Below are the code and all the weights of a small trained network. Each question names an input and a class and asks about switching units off, where a switched-off unit gives its printed mean instead of its output.

import numpy as np


def w(rows, s, z=0):
    codes = np.array(rows[::2]) - 128.0
    scale = np.full(codes.shape[1], s)
    scale[-1] = z or s
    return codes * scale


def f(y):
    return np.maximum(y, 0)


def log_softmax(a):
    a = a - a.max(-1, keepdims=True)
    return a - np.log(np.exp(a).sum(-1, keepdims=True))


def net(x, mask):
    res = np.array(x, float).reshape(1, 7) / 4 @ E
    y = f(res @ A[0][:, :-1].T + A[0][:, -1])
    res = res + np.where(mask, y, B[0][:, -1]) @ B[0][:, :-1]
    return log_softmax(res[-1] @ U[:, :-1].T + U[:, -1])


A, B = {}, {}
E = w([
[102,137,133,163,154,106,58,39,119,167],'x0',
[34,21,119,40,197,75,176,93,205,145],'x1',
[112,200,164,102,2,29,191,157,207,209],'x2',
[78,122,46,132,91,86,99,190,73,204],'x3',
[96,126,198,93,220,176,90,127,184,153],'x4',
[112,137,200,206,69,53,124,179,113,188],'x5',
[220,73,185,150,174,146,209,102,112,165],'x6',
],0.0082)
A[0] = w([
[84,130,157,164,223,189,15,114,115,64,253],'N1',
[215,103,162,170,125,140,162,97,149,74,66],'N2',
[212,111,210,118,183,188,204,156,143,102,205],'N3',
[197,120,118,196,108,121,122,178,60,150,55],'N4',
[132,2,61,112,252,166,148,107,85,120,237],'N5',
[69,120,74,138,75,58,142,171,134,95,239],'N6',
[74,185,102,117,87,158,155,193,133,146,129],'N7',
],0.0091,0.0025)
B[0] = w([
[143,85,116,94,102,84,44,69,62,50,237],'N1',
[140,113,110,90,147,127,131,132,125,64,184],'N2',
[112,60,134,9,151,107,167,114,180,135,225],'N3',
[127,183,155,160,57,174,155,99,92,129,187],'N4',
[135,83,57,177,42,126,72,188,154,104,253],'N5',
[84,81,135,107,137,110,103,141,191,154,209],'N6',
[127,58,104,153,133,136,99,150,167,104,183],'N7',
],0.012,0.014)
U = w([
[100,154,88,131,232,127,170,132,64,141,3],'0',
[62,78,205,94,150,85,189,126,163,219,246],'1',
[129,167,121,253,90,149,121,181,145,177,170],'2',
[83,194,169,121,254,100,62,99,125,196,13],'3',
[183,143,122,78,185,178,222,91,125,56,13],'4',
[110,47,78,78,122,100,75,138,143,89,192],'5',
[163,159,127,159,83,141,118,106,5,83,90],'6',
],0.0088,0.004)

Each question gives the input, the list of numbers given to net, and the class t.
The units are the neurons (one row each of A and B). Each row of codes is followed by its name. A weight is (code - 128) times the scale printed after its matrix; where a second scale follows, it is the last column's (A, B and U).
mask holds one flag per neuron, in row order. A switched-off neuron (its flag False) gives its mean, the last column of its row in B, instead of its output. The means were averaged over made-up inputs and are rounded, as every weight is.
A unit's drop is (log p(t) with every unit on - log p(t) with that unit switched off) / (log p(t) with every unit on - log p(t) with every unit switched off).
The circuit of an input: a set's keep is (log p(t) with only the set's units on - log p(t) with every unit switched off) / (log p(t) with every unit on - log p(t) with every unit switched off). Starting from all 7 units, units are removed one at a time, each time the one whose removal leaves the highest keep (on an exact tie, the one counted first), for as long as the keep stays at least 0.8.
circuit, biggest first: the units of the circuit, biggest drop first
unit that matters most: the unit with the biggest drop
k most important neurons: the k neurons with the biggest drops, biggest first
drop of u: that unit's drop, to one decimal
input [4,-2,-8,8,-1,2,6], class 6: circuit, biggest first => (N4)
input [6,-6,5,0,-4,-4,-2], class 2: 2 most important neurons => (N1 N3)
input [2,-1,1,7,3,7,5], class 2: circuit, biggest first => (N3 N1)
input [5,-7,7,2,2,-8,-1], class 2: circuit, biggest first => (N1 N3)
input [2,-8,6,-1,7,-2,1], class 2: 2 most important neurons => (N1 N6)
input [-6,-1,4,-7,2,-7,-7], class 4: 3 most important neurons => (N5 N1 N6)
input [-8,-5,2,-3,8,3,4], class 1: 2 most important neurons => (N3 N1)
input [3,-8,6,-5,-1,-4,-5], class 6: 2 most important neurons => (N5 N3)
input [-8,-5,8,6,-6,1,-1], class 2: 2 most important neurons => (N4 N3)
input [0,-4,6,8,-6,0,-4], class 2: 3 most important neurons => (N3 N1 N4)
input [4,1,1,-8,1,-2,-6], class 6: 3 most important neurons => (N3 N6 N5)
input [-5,-8,1,-5,6,8,-3], class 6: 2 most important neurons => (N4 N6)
input [-2,-5,2,1,-8,6,4], class 2: 4 most important neurons => (N1 N6 N3 N7)
input [-2,-7,-8,8,5,0,2], class 6: unit that matters most => N4
input [-4,-3,1,-4,-5,4,-2], class 2: 2 most important neurons => (N1 N3)
input [5,0,4,7,-3,5,2], class 1: 3 most important neurons => (N5 N6 N1)
input [-1,8,3,-4,1,0,3], class 1: 2 most important neurons => (N1 N7)
input [7,-3,5,-3,-8,3,8], class 6: drop of N4 => 0.2
input [-1,7,5,-5,2,3,-8], class 1: drop of N5 => 0.3
input [-8,-7,4,-8,5,-4,-1], class 4: circuit, biggest first => (N5)
input [0,-1,3,-2,-5,6,0], class 2: drop of N3 => 0.6
